Two labels a row
0.019,-3.660,-0.140,-2.369,1.305,-0.243,1.054,0.294,-0.946,-2.338,0.666,-0.398,4.411,0.086,-1.059,-0.420,0.028,0.539,0.510,0.044,-0.003,-0.882,0.426,-0.654,-0.390,-0.917 : R [5]
-0.710,0.615,0.869,-2.670,0.321,0.189,0.167,-0.327,1.299,-0.496,-0.656,0.664,2.092,-1.041,-0.188,1.488,0.036,1.472,0.459,0.775,-0.310,-2.552,0.011,0.348,-0.655,0.299 : K [5]
-0.175,-0.134,0.308,-2.179,-0.121,-0.353,1.057,-1.240,0.062,-1.590,0.966,0.579,4.700,-1.063,1.103,2.426,-0.501,-0.467,0.388,-0.898,-0.626,-1.495,-0.354,-0.448,-0.114,-0.626 : G [5]
-0.028,-2.656,0.176,-0.914,1.100,-0.937,-0.019,-1.114,-0.588,-0.296,0.178,0.503,4.352,-0.240,0.883,1.831,0.492,0.176,1.199,0.940,0.367,0.904,-0.414,-0.223,0.079,-0.740 : G [5]
-0.757,-2.994,0.687,-1.289,-0.363,1.504,-0.396,0.505,-1.105,-1.152,0.775,-0.626,1.056,1.074,-0.669,-0.960,-0.124,-0.435,0.811,-0.384,-0.446,-1.406,0.089,0.984,0.435,0.229 : R [5]
-1.006,-3.196,0.006,3.864,-0.568,0.631,0.571,0.013,0.374,-2.048,0.036,0.182,1.886,0.126,-0.471,-0.601,-0.206,-1.318,0.715,-0.264,0.173,-0.743,-0.556,1.613,0.799,0.307 : R [5]
-1.230,-2.156,-0.244,-2.855,-1.639,-3.209,-0.082,-1.637,0.544,-1.116,-0.051,0.132,-0.330,-0.944,1.453,0.000,-0.294,0.324,-0.316,1.824,-0.165,-0.377,0.063,-0.605,0.844,-0.153 : G [5]
-0.276,2.384,-0.515,-2.468,-0.809,1.435,0.543,-1.177,0.173,-1.184,1.494,0.605,3.346,-0.241,0.621,1.707,-0.197,-0.680,0.736,-0.153,0.179,-0.236,-0.507,-0.160,1.623,-0.973 : G [5]
0.314,-2.655,-1.612,2.391,-1.464,-0.811,-0.991,-1.184,0.678,0.462,-0.172,0.649,-1.264,-0.148,1.273,-0.043,0.092,-2.016,-0.665,-0.234,0.024,0.693,-0.425,0.850,1.907,-0.050 : G [13]
-0.937,-0.782,-0.190,-2.189,-0.283,0.660,0.686,-0.423,0.163,-1.155,0.871,0.943,2.568,-0.786,0.338,1.021,-1.449,0.517,-0.254,-0.105,-0.351,-0.794,0.405,0.642,1.288,-3.039 : G [5]
0.435,0.117,0.277,-1.614,0.121,-0.240,0.459,0.612,0.249,-0.864,-0.542,1.316,3.672,-0.130,0.064,1.075,0.718,0.286,0.127,-1.575,0.087,0.170,-0.932,0.035,-0.620,-0.478 : G [13]
-0.473,2.488,0.370,-2.569,0.657,-1.275,0.653,-0.229,-0.411,-0.172,0.254,-0.565,8.318,0.309,0.129,1.506,0.263,0.032,0.956,-1.557,-0.234,-0.973,-0.779,-0.401,-0.359,-1.467 : G [5]
-0.806,-3.111,-1.232,0.772,-1.315,3.627,0.165,0.174,0.579,-2.072,0.322,0.536,0.209,-0.104,-0.393,0.364,-0.569,-1.504,-0.012,0.794,0.077,-0.546,-1.068,-0.033,0.456,0.138 : R [5]
0.341,1.564,0.024,1.616,-0.009,-0.969,0.114,-0.466,-0.215,1.245,0.972,0.370,2.924,-1.756,1.459,-0.664,-0.235,-0.458,0.744,-0.360,0.091,0.196,0.033,0.169,1.428,-0.756 : G [5]
-0.144,0.575,-0.707,-2.917,-0.312,1.168,0.232,-0.040,-0.676,-2.028,1.259,0.699,7.360,-0.188,-0.991,1.946,-0.838,-0.382,-0.098,0.091,-0.236,-1.455,-0.618,0.377,0.777,-1.569 : G [5]
-0.209,1.500,-0.709,-2.583,0.384,0.668,0.504,-0.468,-1.080,-0.709,0.531,0.189,2.597,0.068,0.356,1.125,0.157,0.711,1.053,0.480,-0.267,-0.241,-0.917,0.632,1.640,1.218 : G [5]
0.667,1.186,-1.335,-1.216,-0.287,-1.078,-0.142,-0.578,0.546,-0.315,-0.515,0.501,0.829,0.646,2.577,1.770,0.306,-1.262,-1.435,1.295,-0.814,0.995,-0.849,-1.723,1.783,1.191 : G [13]
0.774,-1.579,-0.190,-0.608,-0.116,-2.351,-0.461,-1.207,-0.944,1.233,1.368,0.004,3.609,-0.954,1.455,-0.607,0.334,0.812,1.982,0.627,0.517,-0.271,-0.191,0.703,2.802,-1.383 : G [5]
0.777,-2.783,0.097,0.265,-0.039,0.808,-1.330,0.637,0.214,-0.855,-0.575,0.504,-3.444,0.024,0.098,-0.484,0.378,-0.322,-1.007,-0.114,-0.159,0.237,-0.075,-1.475,0.088,1.078 : R [13]
-0.667,1.979,1.010,-4.484,0.158,-1.022,0.206,-1.486,0.827,-0.551,0.592,-0.031,1.747,-0.717,0.596,1.877,0.332,-1.119,-0.117,0.277,-1.039,-1.026,-0.430,-0.937,-0.309,-0.700 : G [5]
-0.401,-2.205,0.433,-2.561,2.447,-0.222,0.717,-0.780,-0.578,-2.017,0.999,0.624,5.550,-0.466,-0.105,0.385,-0.512,1.012,0.831,-0.034,0.038,-1.836,-0.140,-0.168,0.546,-0.591 : G [5]
-0.535,-2.817,-0.842,1.304,-0.929,-0.367,0.116,-0.032,-0.416,-2.094,0.242,0.694,0.125,0.016,-1.236,-1.612,0.465,0.275,0.233,-0.539,-0.679,-0.323,-0.317,1.840,-0.071,-0.679 : G [13]
-1.356,0.972,-0.721,-3.036,-0.829,1.207,0.754,0.221,-0.399,-2.108,0.621,0.307,3.409,-0.536,-0.466,0.186,-0.231,-0.172,-0.177,0.034,-0.060,-0.991,-0.463,-0.430,1.220,0.242 : G [5]
-0.353,0.010,-1.483,-1.097,-0.998,1.504,0.073,0.669,0.101,-1.466,0.593,-0.400,1.434,0.097,0.404,1.403,-0.328,-1.232,0.354,-0.956,-0.005,-1.503,-0.053,2.328,2.189,0.025 : R [5]
-1.159,-0.008,-0.529,-1.377,-0.905,-1.117,0.807,-1.607,-1.148,-0.812,1.241,0.286,3.440,-1.410,0.443,-0.640,0.409,0.667,-0.122,0.530,-0.185,-0.325,0.715,0.412,1.450,-0.530 : G [5]
0.337,1.415,1.185,-3.376,1.523,1.196,-0.021,0.122,0.685,0.412,1.828,1.011,4.730,-0.040,0.630,3.682,-0.396,-0.399,0.621,-0.763,-0.449,-1.055,0.362,-0.330,-0.223,0.533 : G [5]
-0.179,-0.150,-0.834,-2.683,-0.088,-1.868,-0.573,0.017,0.011,0.127,-0.092,-0.114,0.653,-1.652,0.154,-0.066,0.554,1.664,-1.486,0.410,-0.489,0.934,0.088,-0.201,1.248,-1.196 : G [13]
-1.817,2.995,0.140,-0.850,-2.679,1.215,-0.664,-2.105,-0.841,0.003,0.811,0.986,-0.214,-1.612,1.591,1.639,-0.033,-1.236,0.789,0.935,-0.567,-0.378,0.255,0.104,3.245,0.597 : G [5]
-0.502,-1.164,0.770,-0.605,0.109,2.167,-1.293,-0.242,0.711,-1.340,0.211,0.855,1.964,-1.209,-2.126,0.536,0.141,-0.096,1.249,0.026,-0.493,-1.171,-0.010,1.257,-0.661,0.756 : R [5]
0.554,-1.789,-0.006,-0.252,-0.195,-0.615,-0.196,-0.189,1.053,-0.408,-0.954,0.680,-1.099,-0.079,-0.330,0.116,0.061,0.356,-0.797,0.307,-0.110,-0.659,0.154,-0.501,0.085,-0.058 : G [13]
-0.856,-1.831,-0.588,-3.843,-0.809,-1.066,0.791,-1.745,0.162,-3.398,1.248,0.517,3.743,-1.693,0.290,0.121,-0.117,-1.229,-0.786,0.382,-0.470,-1.695,-0.603,0.621,0.799,-1.839 : G [5]
-0.376,-0.373,0.035,-2.873,0.324,0.635,1.612,-0.523,0.474,-0.687,1.308,1.034,4.082,-1.110,0.195,2.319,0.327,0.839,0.395,-1.249,-0.339,-1.353,0.297,-0.177,0.599,0.191 : K [5]
-0.589,2.366,-1.236,-1.774,0.656,-0.480,-0.636,-0.534,-0.818,0.906,0.352,0.624,-3.939,0.016,1.067,-0.862,0.845,-1.151,-0.577,0.610,-0.086,0.840,-0.013,-1.067,1.982,1.082 : G [13]
-0.774,0.060,-0.703,0.217,-0.307,0.766,-0.001,1.026,-0.817,-1.796,0.103,-0.738,2.658,-0.200,0.660,-0.027,-0.273,-0.362,0.986,-0.432,0.020,-1.020,-0.577,1.019,1.525,0.242 : R [5]
-0.057,-4.674,-0.034,-3.040,1.594,1.585,0.845,-0.340,-1.178,-3.060,1.428,0.453,5.354,-1.311,-1.370,-0.381,-0.629,0.041,1.389,-0.132,0.021,-1.584,-0.411,1.373,-0.107,-0.277 : R [5]
-0.552,-1.923,-0.587,-1.416,-0.089,0.427,0.331,-0.930,-1.530,-0.764,1.756,0.033,4.795,-1.096,-0.495,0.209,-0.014,0.495,0.757,0.096,0.057,-0.667,0.036,1.678,0.928,-0.003 : G [5]
-0.538,-0.936,0.142,-1.312,0.437,-0.218,0.014,-0.595,1.409,-0.799,1.002,0.706,2.153,0.109,1.049,0.026,-0.411,-1.319,-0.599,-0.179,0.031,-0.682,-0.628,-0.113,0.964,-0.813 : G [5]
0.897,3.734,-0.338,-0.372,0.760,-0.142,-0.018,-0.320,0.762,1.373,-0.530,0.454,-0.804,0.103,0.529,1.396,-0.318,-0.552,-0.514,-1.167,-0.779,0.254,0.371,-0.158,1.088,-0.483 : G [13]
0.036,-0.966,0.040,-0.692,-0.029,0.693,-0.303,-0.123,0.427,-0.007,1.758,1.771,2.594,-0.297,0.173,1.486,-0.071,-1.913,0.174,-0.565,0.135,-1.082,-0.028,0.242,0.413,-2.343 : K [5]
0.000,2.022,-0.048,-0.509,-1.374,0.651,0.131,-1.614,1.373,0.069,-0.402,0.993,-2.363,-1.372,1.058,1.505,-0.234,-2.293,-0.590,-0.185,-0.004,-0.037,-0.188,-0.489,1.942,0.145 : G [5]
0.713,1.344,-1.054,2.938,0.296,0.586,0.715,1.269,-0.757,-0.114,1.453,-0.085,5.581,-0.075,-0.146,1.551,-0.869,-0.135,0.857,-1.897,0.735,-0.675,-0.146,-0.049,0.286,1.132 : G [5]
-0.523,-1.570,-0.386,-2.872,0.073,-0.898,0.282,-0.366,-1.054,-0.505,0.773,0.211,3.383,-0.524,0.498,0.052,-0.088,0.592,0.263,1.364,0.439,-0.116,-0.536,1.317,1.418,-0.911 : G [5]
-1.017,1.322,-1.059,-0.501,-0.130,-0.570,0.798,-0.232,1.097,-0.585,1.515,-0.011,4.711,-0.387,0.404,0.435,-0.093,0.635,0.533,0.390,0.098,-0.948,-0.176,-0.187,1.123,0.735 : G [5]
0.904,1.399,-0.305,-0.559,0.525,0.045,0.208,1.164,0.048,-0.083,1.493,0.376,6.800,-0.296,0.742,1.027,-0.190,-0.694,1.040,-1.387,1.688,-0.142,-0.341,0.482,0.870,-0.339 : G [5]
0.176,2.467,0.341,-2.245,1.393,0.900,0.014,0.757,0.494,-0.001,0.651,0.300,1.011,0.438,-0.537,1.943,0.240,-1.050,0.383,-0.557,-0.029,-0.412,-1.030,-0.217,0.539,0.104 : K [13]
-2.604,0.553,-0.688,-2.034,-1.004,-0.467,0.353,-0.846,-0.117,-2.596,0.905,0.178,4.290,-0.287,0.503,1.566,-0.217,-1.104,0.098,-0.524,-1.209,-1.127,-0.550,-0.100,1.259,-0.995 : G [5]
-0.083,1.649,-0.287,-0.729,-0.283,-2.585,0.445,-0.631,0.426,-0.165,-0.119,0.057,2.399,-0.283,0.428,1.173,-0.830,-0.234,0.843,-0.241,-0.060,-0.611,0.089,1.765,1.885,0.476 : G [5]
-0.257,-0.018,0.009,-2.398,-1.902,-0.957,-0.147,-1.405,0.721,-0.254,0.423,0.760,3.211,-0.359,0.631,-0.100,0.392,-2.920,-0.322,1.388,-1.273,-1.169,-0.290,-0.079,0.035,-1.394 : K [5]
0.195,-4.597,-0.043,-0.929,0.927,1.369,0.012,0.934,-0.154,-1.497,0.607,0.601,1.870,1.332,-0.818,-0.112,-0.175,0.023,-0.335,0.782,0.937,-0.269,-1.367,-0.053,-0.499,2.000 : R [13]
-0.298,-1.967,0.040,-0.628,-0.055,2.264,0.166,0.059,0.511,-1.960,0.461,0.081,0.165,0.003,-0.820,0.790,-0.518,-0.952,0.159,-0.664,-0.096,-0.616,-0.801,1.177,0.816,0.520 : R [5]
0.538,-4.345,-0.052,-1.313,0.279,1.319,0.087,1.287,-0.828,-1.512,0.105,0.955,1.959,0.033,-0.232,-0.830,0.091,-2.236,-0.060,-1.050,0.968,-1.355,-0.293,1.177,-0.848,0.060 : R [13]
-0.542,1.249,-1.826,0.197,-1.861,-1.141,-0.424,-1.287,0.434,-0.199,0.696,0.161,-0.868,-0.759,1.104,0.315,6.555,-2.613,-1.357,1.187,-0.406,0.388,0.010,0.694,3.079,-0.195 : G [5]
-0.634,-1.356,-0.634,-0.351,-0.716,-0.012,-0.384,-0.105,0.370,-0.316,-0.290,0.520,-0.392,-0.014,1.319,-0.272,-0.070,-1.873,-1.215,-0.714,-0.472,-0.083,-0.197,0.286,0.959,1.819 : G [13]
0.589,-0.096,-0.589,-2.619,0.432,-1.440,0.181,0.389,0.090,0.856,0.237,0.556,1.261,0.176,0.169,-0.935,0.615,0.488,-2.053,-1.107,-0.314,-0.480,0.562,-0.072,-0.461,0.004 : G [13]
-0.232,-1.719,0.072,-0.680,1.173,-0.073,0.696,2.468,-1.481,-1.650,1.178,-0.373,6.907,1.167,-1.027,-0.167,-0.081,-0.490,0.678,-0.401,-0.040,-1.049,-0.254,1.261,-0.106,0.193 : R [5]

Both labels of each row
0.528,1.164,-1.660,0.271,-0.683,-0.023,0.339,-0.796,-0.306,-1.069,0.017,0.386,-0.298,0.595,-0.513,-0.739,1.029,-1.212,-1.627,-0.527,1.086,-0.614,-0.952,-0.351,0.105,-0.364 : <39> L
0.651,1.024,1.970,0.205,-1.046,-0.026,-0.670,-1.027,0.716,-0.026,0.176,-0.019,-0.417,-0.045,-0.407,0.400,-0.206,0.699,0.198,-0.754,-0.148,0.365,-0.034,-0.281,-0.596,-2.041 : <48> X
0.885,1.514,-0.720,0.466,0.088,0.190,-0.099,-0.355,0.845,-0.844,0.182,0.378,0.008,0.549,0.343,-0.053,0.002,0.930,-0.887,-0.835,-0.444,0.498,-0.083,-0.410,-0.191,-2.320 : <49> M
0.324,0.466,0.535,-0.338,1.006,0.584,0.232,-2.326,0.748,-0.744,-0.166,-1.702,-0.523,-0.022,0.725,-0.128,-0.113,-0.451,0.174,-0.674,-0.006,0.032,-0.114,0.049,-0.692,-0.729 : <48> L
0.053,1.158,0.163,0.340,1.643,-0.004,-0.112,-0.267,0.878,-1.196,-0.032,-0.387,0.853,0.141,0.573,-0.756,-1.158,0.668,-0.387,-0.982,-0.655,0.253,0.143,0.340,-1.071,-1.435 : <48> M
0.932,1.771,0.828,-0.092,-0.010,0.602,-0.007,-1.866,1.391,-0.876,0.172,-0.064,0.415,0.182,0.490,-0.658,-0.183,0.395,-0.390,-1.290,-0.551,0.891,0.032,-0.137,-0.727,-2.769 : <49> M
0.060,-1.185,-2.146,-0.429,-0.059,-0.346,0.172,0.621,-0.344,0.140,-0.306,0.593,-0.225,0.470,-0.263,-0.226,0.199,-0.267,-0.715,1.100,1.195,-0.514,-0.191,-1.836,-0.222,1.262 : <39> L
-0.870,1.139,2.040,0.327,-0.048,0.888,-0.091,0.696,0.554,-0.149,0.116,0.060,0.624,-0.102,0.393,0.657,-0.618,0.476,0.690,-0.959,-1.528,0.541,0.276,0.624,-0.977,-1.861 : <48> A
0.527,1.190,-1.728,0.404,-0.214,-0.475,-0.142,-0.007,0.328,-0.754,0.031,0.213,-0.026,0.314,-0.267,0.515,0.601,0.426,-1.495,0.041,0.701,-0.541,-0.726,-0.483,0.074,-1.248 : <39> L
0.531,1.088,0.254,0.350,-1.180,-1.072,-0.308,-0.642,0.486,-0.452,0.130,0.624,-0.587,-0.164,-0.633,0.478,0.406,1.346,-1.157,-0.154,0.519,-0.045,-0.419,-0.889,0.142,-2.423 : <39> X
0.158,0.394,-0.774,0.073,0.641,-0.451,0.122,-1.154,0.887,-0.584,0.031,-0.174,-0.040,0.377,0.931,-0.484,-0.139,0.665,-0.753,-0.545,0.305,0.060,0.078,-0.497,-0.222,-1.043 : <49> M
1.144,2.198,-0.471,0.190,0.862,0.343,0.108,-1.921,1.633,-1.229,0.242,-0.159,0.731,0.783,0.643,-0.691,-0.438,0.704,-1.014,-1.514,-0.627,0.650,0.270,-0.368,-0.359,-3.211 : <49> M

Both labels of each row
0.285,1.112,0.329,-0.507,0.009,0.078,0.519,-0.183,0.280,0.454,-0.620,-0.316,-0.515,-0.029,0.016,-0.929,1.531,-0.184,-0.153,-0.161,0.143,0.642,0.331,3.704,-0.597,0.043 : [14] Dh
-0.114,-1.128,0.764,-0.513,1.008,0.012,-0.044,0.754,-0.710,0.515,-0.255,-0.643,0.922,0.354,-0.130,0.500,-0.008,-0.302,0.839,0.638,0.064,-1.020,-0.037,2.602,0.057,0.152 : [16] pq
-0.244,-0.200,-0.562,0.565,1.465,0.153,-0.092,0.708,-0.025,-0.268,-0.519,0.924,0.072,1.663,-0.355,0.523,-0.623,-3.558,0.094,-0.244,0.627,0.680,-0.209,-3.288,0.233,0.435 : [16] dj
0.197,3.574,-0.201,0.405,-0.689,-0.414,-0.324,-0.060,0.290,0.781,-0.472,-0.053,-0.011,-1.673,0.685,-0.703,-0.219,0.261,0.766,0.254,-0.181,-2.253,0.806,6.243,-0.596,-0.834 : [14] pq
1.078,1.965,-0.007,0.255,-0.771,0.154,-0.341,-3.103,0.317,-0.197,-0.164,-0.544,-1.078,1.926,-0.258,0.063,3.952,1.109,-0.363,-0.912,0.195,0.900,2.037,-4.430,0.509,0.345 : [14] dj
0.550,-0.613,-0.354,-0.372,-0.759,-0.939,0.560,1.624,0.208,0.535,0.316,-0.502,0.659,0.159,0.456,-0.602,-0.082,0.314,1.118,0.520,-0.140,-2.178,0.122,1.113,-0.601,-0.505 : [14] pq
0.085,0.156,0.234,0.317,-1.437,0.258,0.194,-0.343,-0.304,-0.239,-0.448,-1.102,-1.224,-1.634,-0.010,-0.841,-0.381,3.685,0.183,-0.232,-0.282,-1.869,0.868,3.012,-0.049,-0.545 : [14] Hs
0.111,-1.751,0.054,0.149,2.240,-0.003,-0.412,1.293,-0.515,0.485,0.496,5.333,1.443,-0.711,0.065,-0.434,-0.764,-1.403,0.752,0.093,0.738,0.215,-0.033,3.510,0.369,-0.204 : [16] Hs
-0.991,-0.351,-0.468,-0.758,2.302,-0.001,0.050,0.040,-0.815,0.407,0.212,0.640,0.697,-0.896,-0.146,0.175,-2.129,-4.443,0.525,0.152,0.213,0.788,-0.309,4.837,0.925,0.487 : [16] Hs
